Each row has a hidden stage along a path, written after it and counted from one end. A new block has a new path.
[-200  -10  -51   21  128  -68    3  -60   16 -123 -141 -201   40   31
  -59  -55   57  -88   49 -109  -72 -169  -78  -57   49 -127  275 -296
 -160  -61   17  284   20   85   19   61   24   60  -14 -196 -132  -45
  188   78   40  -70   62   36 -205  -49  -59  144  -52  -72] | 31
[ 103   72   60   -3  140 -242  -60 -428 -455  -95   44   68  -76  -57
  408  188  426  -38  140 -206  224 -228 -151  379 -136  147  165   86
   34 -116 -280 -383   -7  -36 -338   73 -258   91 -227 -321  -81 -266
   66 -276  201  -78  606 -330   62  -46  345  216   79 -214] | 6
[ 398  -29   -8   56  155   25 -156 -104 -331 -264  269  -40 -244 -120
  343  265  451  -18  371   47    7   16 -107  210  -18   32   79  259
 -131 -115  -42 -349  -13 -387 -272 -215 -256  158 -261   96   45 -105
 -208  -21  300   82  280 -139 -453 -152  447  207  257    2] | 22
[-216  124   29  116   41 -145   21  -91  -92   61 -110   17   30  102
  274  120  148 -206  141  -16  127 -149   58  245   -3   -5  254 -139
 -374  -82  108   78  -32  115 -128   56   76  154   12 -252 -241 -183
  380   78  -54 -120  266  -40   54  168  -16  295 -101   14] | 2
[-293  150   89  -32   96 -156    0  -45  109  -11 -239   96  243   65
  450  -91   74  -41  318 -397  -40 -177  -53  357  285  -25  158  -63
 -317  -87  346   74   21   59 -132  -85 -137  -70  -51 -208 -300   58
  -65 -102 -447   -8  505   -2  -14  283   15    5   42   67] | 39
[ 124 -298  175 -491 -147  399  -90  253 -231  266 -168 -282 -519 -152
 -191   71  404   93 -339  273 -251  329   80  301 -173   82  120 -284
 -653  125 -237 -147 -381 -292   99   92 -122  -41 -205  234   51  -33
   87 -105 -284  208 -380  376 -302 -375  102  -34  354   40] | 12
[ 538 -203  227 -463  -61  596  193   19 -158  213   99  199 -525 -204
 -184   98  342  125 -213  221   -8  562  183  318   45   12  -37  -24
 -287  189 -308 -444 -389 -386   45   11 -204 -260 -453  309   30  169
 -271 -331 -413  326 -225  509 -435 -239  143 -108  411  179] | 18
[-109 -187  -96   21  -42   23 -213  322  -45 -116   31 -391 -169  127
 -163  133  379  114  160  323   -5   19   -6 -209    1 -265  241   13
 -516    5  144  100 -124   53  177  107   -7  176   10   84 -211   14
  390  237  188 -258 -199  101 -382   17   36  416  -91   -3] | 16
[  24   61   15   76  197  254  -17   44  391 -191 -203  -51  -29  -25
 -125 -109 -146 -173  138   33 -126   92  -11 -132  107 -115  130 -106
   47 -102  -55  355   92 -247   -8 -137  135 -116   77  -29 -183  132
  -88  210   14  163  -98   57 -347 -248    5  183  -86  -56] | 35
[  89 -129  -25  -18   11  471   11   79  -15   83  -24 -221 -348  -97
 -333   53  354   -4  -81  177  161  216   19   -1 -109 -282  173  -65
 -235   54 -148 -118 -204 -122   17   55  -81 -200 -186   20  -10   12
  128  -58  -83  -14 -296  241 -346 -239  149  275   16  -14] | 17
[  33   10  -14 -118  236   75  -79  -37   43 -239 -148 -144    0  -47
   43  -46  108   39   94  -55 -226 -245  -79  -73  145   28  329 -204
   16 -222 -184  265   -9 -199  -22 -150 -105 -106  125 -192 -174   49
  -30  161  107   61  115  -11 -307 -294   10   94   37 -128] | 40
[ 183 -212 -303   89  191  205  302  -81    9 -228  123  -44 -143   49
 -206  155  163  -66  223   67  151  -59   63 -123  165 -182  252 -209
  -98  138   58   93  -23  141  -32   42  -47   20 -150    6   -9  -20
  309   55   87 -164  -83  136 -174 -213 -109  187  -53  -62] | 22
[ 265 -150 -107    1   59  101  264  -55 -119 -129  182 -100 -146  -24
 -223  147   68  -83  -64  191   -1  -80  -20 -124   59  -93  279 -207
  104 -113 -226   72 -125  -56   89   24  -62 -146 -177    9    5   77
  134   27  281   80  -87  177 -166 -189 -104   52  106   20] | 42
[  -2 -185 -123 -132   95  -42  -93  214  319 -409 -157 -234  114  122
 -190 -204 -217  201  185  112 -318  -39  -31 -474  317  -75  143 -191
   23  -12  -10  473  114    6  180   76   68  -16  156   16 -287  318
   52  327  179   -7 -168  105 -274 -226 -216   36  -75 -120] | 39
[  20  238  -60  145  132 -250  170 -307   64 -214   18  465  246   13
  584  289 -141  -48  132  -39  163  -95  125  310   40  197   58 -226
  122  -77  -25  -45   39 -136 -391  -19  114  162  -46  -92   53   79
  -34   18   55   88  433  -87  273   18  -34  -85 -107  -28] | 29
[ 224 -189 -172   28   11  -60  148   98  -61 -309  144  -40  -27   59
   77  124  124  122  148  233  -72  -27  -62  -77  132  -14   76  -75
  -74    2  -12  -59  -94  104   -2   48 -105  -37 -200  174  -70   91
  161   42  239    3   62   93   75  -89   24   -5  109   18] | 39
[ 295 -236 -147 -227  250  103   80 -233 -100 -177   13  -73 -116  -93
   64   66  142   29  155   50 -194 -204   91  109   16  359  302 -238
    6   75 -123   28   49 -127  -26   66 -150  114  -40  -74  -41  -17
  189  116  237  -17  118   45 -109 -364  -98   47   71 -159] | 3
[-181  151   57    4  199   59  183 -131  215  -69 -207  136  156   26
   63 -162 -115 -117  140 -293  -18  -44  -50   29  260 -160  142 -263
  -35 -111   64  276   30   30  -26  -47   36 -201  -39 -213 -191   71
 -102  -81 -294   98  207  103 -161  182  -93  -23  -21  100] | 39
[ 508  -83  -49 -110  318  286  185 -178 -155 -258  239  172 -331  -18
 -117  215  357   26  149  156   65   20    6  -69  148   12  218   24
  170  -34 -395 -105 -129 -187  -37  -99 -169  -37 -177   55 -136   21
    2  -65  309   61  144   32 -436 -293   90  268   86  -58] | 42
[  70    3   97   35  228   64   77  -64  126 -186 -158   72  -53  -21
  104  -16  -71 -238  213   -9 -124  180 -105   15   31   -7  -61 -116
 -117 -122  -48  177   91 -218  -49  -59  123   -4  -70   33  -31 -150
 -115    0   34  205   76  -93 -203   52  148   27   65   78] | 8
[  81 -143 -130  218   59  152   -2 -151   39 -203  -50 -253  -76 -184
 -170  107   79 -192 -166   66  144   28  -70   70 -332 -109  221 -155
   88  -11 -186 -118    0 -137  -82  104 -103  -74 -255  -98  221  -90
   96   40  185  -12 -118   22  -66 -498  238  152  -52 -258] | 19
[-445  -17 -327  137  159  180  227  -48  443  -59 -347 -173  155  165
 -282 -241 -220 -118  254 -390  182 -213   45 -176  331 -335  302 -440
  -30  183  274  554  185  384 -118  133  122 -142  132 -341 -233  171
  353   91 -325 -214  -79  108   38 -143 -394  194 -328 -176] | 39
[-256   71  -86  -86  -37 -250 -121 -112  -74   69 -116 -257   -1    4
  183  169  -24 -202   68 -239  -93 -424   62  328   15  132  453 -342
 -159  -65   87  335  104 -176 -242  -54   24  302  125 -230  -55  103
  161  170   54    3  169  -89 -112 -315 -236  121   25 -224] | 39
[   1  -93  126 -422   83  546 -116    2  158  138 -343 -216 -123 -276
 -246 -300  181  355 -398   64 -252  101   26   34 -120   75  204 -359
   15  -10 -383  -20 -255 -274  126  117 -168 -476  -28 -117  -56  278
 -141  -71 -253  189 -252  432 -222 -391   17 -129   57  -73] | 32
[ -43   96   12   -3  -22 -366    3  -89 -134 -261   41   22  268   67
  287  -72  -41  195  134 -118  -30 -200 -130 -112  263 -104  112  -90
   76 -226  -56   27   -3   96  -79   55 -100 -130  -80 -234 -195  159
  -89  -23   89   11  327    7    5  220    1 -101   83   46] | 38
[-150  -95  128  -72 -192 -535 -199  145 -151 -196 -135 -296  149   96
  322 -158   84   -1  289 -292 -237 -140 -324  182  238  -96    1  188
 -344  -99  259  -11   84  144  -29   10 -238   18 -247  -48 -330   19
 -108 -140 -131   17  428 -169  -20  155  232  -46  313  -76] | 37
[ 136 -165   63 -107  190   33 -256  -63 -102 -227  101 -214  -53 -193
   68   21  254  144   11  146 -268  136  -83   16 -272  146   96  -89
 -123   -7  -26 -176  -35 -318  171  139 -160  208 -277  157  140   36
 -165   57  353   78   34  153 -524    4  248   25  108   83] | 25
[ 325  -52  -15   25 -153 -143  174  -43 -283  -27  184   -8 -142  -18
  279  302   58 -269  210  -24   60 -118   57  344  229  -33  212   73
 -216 -137   76 -102  -44 -251 -284 -230 -130    6 -198  -33  -34    9
  -42   15  -79  144  167   14 -104 -238   51    2  341  -16] | 23
[-226  -21   62 -100 -125 -228 -181  100  -90  -27 -159 -259  108   95
  120  -52  -28  -14  129 -165  -33 -144   62   -6  262 -184  319 -120
 -418 -134  160  216   12  -44  -21   35  -51   48   92 -341 -257   79
   93  205 -253 -100   34   98 -308   -7 -103  119   51  -45] | 14
[ 104 -231 -114  -21   59  453  -36   68  -49  -14 -115 -382 -294 -162
 -259   25  318  -25  -98  139   28   50  -10   32 -166 -136  277 -175
 -223    4 -163  -81 -156 -162  -30   23 -175 -220 -118  -71   85  -80
  181   64  -22  -12 -302  189 -227 -500  176  194   56 -135] | 14
[ -55   -6 -245  162  332  428  235 -226  431 -115 -104   86   78  -87
 -146  -27  -74  -76  211 -128  196   32  126  -40   39 -144  186 -300
  134  127  161  165  111  -63  -75   53   59 -144  -42 -102   89  155
   38   48 -121  -69  -78  188 -169  -85 -142  102 -281  -11] | 20
[ 270 -226  -33 -132  -40  379  177  214  199  -69  -29  -93 -248  -23
 -308  -63    5   39  122  192  -81  328   14 -158  234 -248  -56  -29
 -161   84   -5   88  -86 -153   76  -32   20 -284 -163  250  -85  225
 -101  -28 -177  168 -357  283 -288 -171  -13  -35  169   84] | 20
[ 231 -384  -22 -650  352  839  121  148  106   79 -204   -5 -514 -129
 -346  -64  625  411  -90  251 -341  308  148  113   41  192  129 -403
 -506  397 -159  -47 -395  -96  258   92 -192  -95 -143  382  -98   82
  161 -166 -335   38 -285  519 -437 -333  -56   11  124   60] | 27
[-137   -4 -135  124  143   30   19   87  105 -210  -58 -196   91   45
   55  -91 -135 -100  272 -101 -145  -72  -41 -177  211 -168  186 -302
 -178 -119  213  357   95  -52  -55  -62   63    6   31  -89  -22   59
   10  238   46   79  -63  126 -298   42  -96   25   27  153] | 41
[ 280  -97   34 -178  -13   81  -26   -5  167 -193  -55  269  160   -9
  336 -106  -24  518  170  225   46  275  101  -37  159  181 -225  161
  163   62 -132 -387  -56 -111 -100  241 -116 -311 -106   51 -206  392
 -162  -62  -41   82  152  154  256   64   89 -149  -47   23] | 6
[-432  171  -44   52   -6   -4  237  -89   97  235 -215  108   99  122
  112   91   66 -148   82 -258  294 -153  132  283  196 -263  281 -338
 -391   25  264  209  -97  210 -168   48  105  -44   21 -288 -184   24
  300 -103 -526 -159  159  142   84  225 -249  130 -165   39] | 23
[  19 -296 -128  -10   66  108    5   75  188 -177 -184 -213  -25   53
 -105 -118  -91  -50  187   51  -57  145   56  -83   55   16   75 -129
 -208  201  131  106  110   67   38  232    2   52  -91   -6 -124   34
  244  161  -19  -58 -137  109  -48 -231  -46  132  -70 -116] | 6
[ -13  126   27   64  -79 -189   50 -247   69    2  -70   -9  100   -8
   96   44 -318 -287  118 -306  170 -134   84  158  192 -106  233  -59
  170 -100   -2  192  194 -249 -289  -43   67   -6  -18 -340 -112  218
 -149   55 -123  107  146  -47 -162 -245 -137   63    4 -197] | 25
[ 145 -193  109 -238  -17    4  -11   76  141 -162 -130   10   80   10
   24 -200 -142  255   68  146 -178  276    3 -170  152   56 -132  -37
  -34   26  -84  -27   -8  -88  149  241  -10 -184 -113   63 -180  245
 -125   -8  -43  133  -51  190  -57   89  -12 -162   67   70] | 7
[ 113  -55 -138   53  210  141   36 -212   12 -127  -77  -78  -77  -26
   57   17  221  -54  236  -16   93 -204   -6   89    1   85  257  -16
   50    9  -91  -17   69   26 -156   29 -108  -53  -11 -226 -207  -74
  271   48  155 -128  206 -102   16 -259   67  310 -112 -224] | 1
[ -25 -126   47 -408 -193   -7  178   70   98   50 -115   58   48   58
 -199 -146   53  535 -125  114    9  107  -37 -196  262 -201  -92 -158
   30   51 -204   -7 -211  175  175  298  -15 -440  -90   47 -237  441
  -33 -329 -245  -21  -85  258  170  240 -218 -268   30   25] | 16
[ 375 -238   98 -186  -28   19  -16  106 -431 -132   91 -176 -303  -67
  209   90  339  -65  225   14 -193  100 -120  209  168   -8   57  100
 -478 -106  -23 -235 -130 -231  -98 -160 -297  -37 -298   86  -35 -200
 -127  -83  -85  176   93   42 -343 -152  334  -30  516   91] | 12
[ -11  -21 -185  375   34  -42  196 -212 -108 -128   10 -107   73  -20
  111  162 -282 -501   54 -119  260  -83  147   95  -28 -118  345 -358
 -113  -95   72  116  118  -66 -292   43   68   92 -108 -379  209 -210
  243  278   18   22  -66   81  -22 -298  -53  123  -27  -41] | 10
[-102 -119 -352  -81  191  268  313 -107  358  -21 -201   62   -6   95
 -144   41  -84  117  228   16  143 -124  169  -96  175   15  143 -430
   82  213   37  337   83  127 -152  176  188  -90  198  -54  -65  223
  364   40  -42 -142 -129   59  269 -171 -426   45 -313 -149] | 9
[ 131 -149  116  -10   42 -251 -162    5 -223 -315  -19  -66  120    0
  381  -50  210  146  147  110 -122   64 -146   48  -23  111   -9  132
 -245 -116  -29 -317  -54   36   45  165 -239   -2 -251  -71 -173 -150
   39    3  138  -24  327  -30    5  140  355   34  137   28] | 5
[ 122   19  -20   51  324  186  -16 -136  106 -288  -88    9  -36  -49
   25  -37  106  -54  218  -71  -24    3  -52  -85  106  -75  161  -64
   36  -87 -108  111   58 -186  -97 -100  -52  -42  -30 -139 -119  -32
  -82   85   69   36  116  -19 -396 -206  154  196  -46  -86] | 27
[-272   47 -282   14  245  180   95 -212  310  -66 -279   22  118   51
   31  -28  -10   42  183 -264  176 -270  169   90  147    9  346 -400
   28  187  101  279  105  135 -267   97   35   28  165 -320 -152  162
  308  107 -194 -209  119   49   84 -318 -280  199 -345 -277] | 31
[  45 -215 -107   25   91  -43   87   16  265 -359 -167  -42  210   26
   62 -123 -143   30  259 -102  -55   41  -41  -77  228  -85   40  -46
  -76   49  194   66  119   66   40   86 -117 -144 -130  -46 -114  101
  -22   57 -179  -58   86   54    3 -101   29  -75  -10 -106] | 15
[ 389 -419 -320  -75  175  331  340  -94   27 -235   33 -126  -54  -42
 -107 -157 -111   24  324  -35  -69    5  118 -138  308   72  155 -238
   -6  200  122    5   95   80  -44  120 -193 -224 -181  -68   16   75
  150  111  -54   13 -155  300  -22 -324 -163 -119  136    9] | 5
[-102   95   95 -132   15 -163 -297   58  -79 -175 -151  -66   18  -40
  382   37  280  261   24   43 -183  -73 -166  182  -75  118   31  -56
 -151 -145 -167  -93 -102 -154 -173  -18 -106   32  -23   14 -124   61
  -89  -42  114   85  285 -122    9  -70  261   15   86  -93] | 38
[-115  -90   93 -195   18 -294   68  -15  287 -151 -119   47  194  109
  -97  -75 -172  106   76   10 -165   55  -57 -140  163  -46  -15 -108
    9   49   81  282   75   58  289  237  135   72  -81  107 -266  304
  -35  -78   17  -21  125   50 -125  282 -223  -77  -89  -25] | 25
[ -51 -136   41  -85  -29 -393  -90 -183 -289 -176  -76 -217  198  -10
  310 -193 -147  -66  188 -351 -144 -120  -74   99  148   87  143 -166
 -208  -41  136  -18  169   50  -97  193 -182  112 -209 -345  -63  -85
  -42   27  -65   27  268   19 -109   54   48 -133  236  -12] | 5
[ -88   69   95 -295   -7  158  256   12  316  182 -187  210   46   39
 -161   15 -188  114 -230  198  -79   45  246  -37  190   -8  198 -438
  -39  -33 -145  374 -190 -112  172  101  260 -190  152  -20 -221  393
   97   49 -247  119 -170  386  -45   53 -479 -111 -132   90] | 29
[ 196  -22 -227  246  332  119  333 -172  179 -398  119  170   28   24
  -55   80  -80  -92  285  100   69   55  -70 -279  119 -153   -7 -214
  212  -26  -34  187   97   20  -73   -8  147  -31 -127   85   72   -6
   32   37  319   43   14    5 -113   47  -13   38 -108   84] | 27
[ -35 -283 -111 -190  -68 -187  133  -92 -105  -16    0 -183   65   90
  -12  -79  101   66  327 -338   74 -158   -7  115  336 -120  199   -5
 -240  193  337  -47   78  256   49  218 -268  -23 -253 -157 -225  151
  128 -186 -290 -222  225  102  -86  121 -161   -1  116  -79] | 14
[ 168  -61  -72 -114  109   30  369 -230  163   11  -40  157   -1   -7
  -50  132  -13   -1  107   96   65 -168  -24   53   81   83   85 -113
  309  -84 -185  114   12  -59    4   66   67 -274    5   -4 -120  176
   97 -188  143   35  160  -84  279   26 -210  -56  -81 -101] | 8
[-108  -58  -53 -147  -14  -98  293 -128  448  -21 -224   76  227  103
 -219  -81 -353  -56  106 -201   62 -161  109  -63  380 -149  223 -178
  172   48  109  430  135   74  116  109  110 -206   79 -190 -320  408
   51  -23 -317  -85   56   94   30  -54 -462  -50 -177 -212] | 21
[ 153 -209 -101 -253   61  168  319  -40  377 -135 -168  135  106   51
 -172 -190 -151  258  236  -79   13   59   26 -168  434 -111  -39  -57
  183  125   19  121   46   90   85  133  -57 -445  -49    5 -260  402
  -85 -180 -310  -15    5  156  106   -9 -243 -190  -38  -85] | 14
[-105  -35   11  182  -63 -151  -43 -107  118  -61 -114 -168   56   80
 -101   10 -153 -287  134 -145  272   15   10   -1   30 -225  189   92
   11  -10   47   96  179  -23  -70  167   41   33  -92 -287 -202   62
  123   68  -12 -101   65  -97 -149 -130   -1  328 -162 -229] | 11
[ 109  -28 -121   95  212  210  170 -139  224 -210  -33   39  -57  -29
 -143   12 -154 -208   94  -44   24   73   50  -46   62  -48  166 -252
  135   60  -72  208   94 -113  -79    3   71   10 -115  -20    9   94
    4   94   83  118  -51  103 -233 -292  -81  114  -59  -65] | 39
[-135   -1   64  -66 -174 -503   -8 -133  332 -161  -79  109  521   39
  124  -26 -403  292 -190  145    1  -62   58  -95  -27  111   38  -98
  395  -50  -59   42   60   17  199  423  108  -70  -54  -82 -180  557
  -30   32  179  -40  201  106  330  189 -275 -204 -266 -145] | 28
[ 106 -304 -220   35  -62   45   87   25  162 -164  -32 -340  -26   47
 -300  -76 -139  -78  262  -71   86  -46    8 -195  221 -225  189   17
   43  113  139  161  179   35   12  131  -74 -126  -93 -102 -133  221
  129  108   12 -114 -175   63 -146 -314 -140  137  -26 -220] | 14
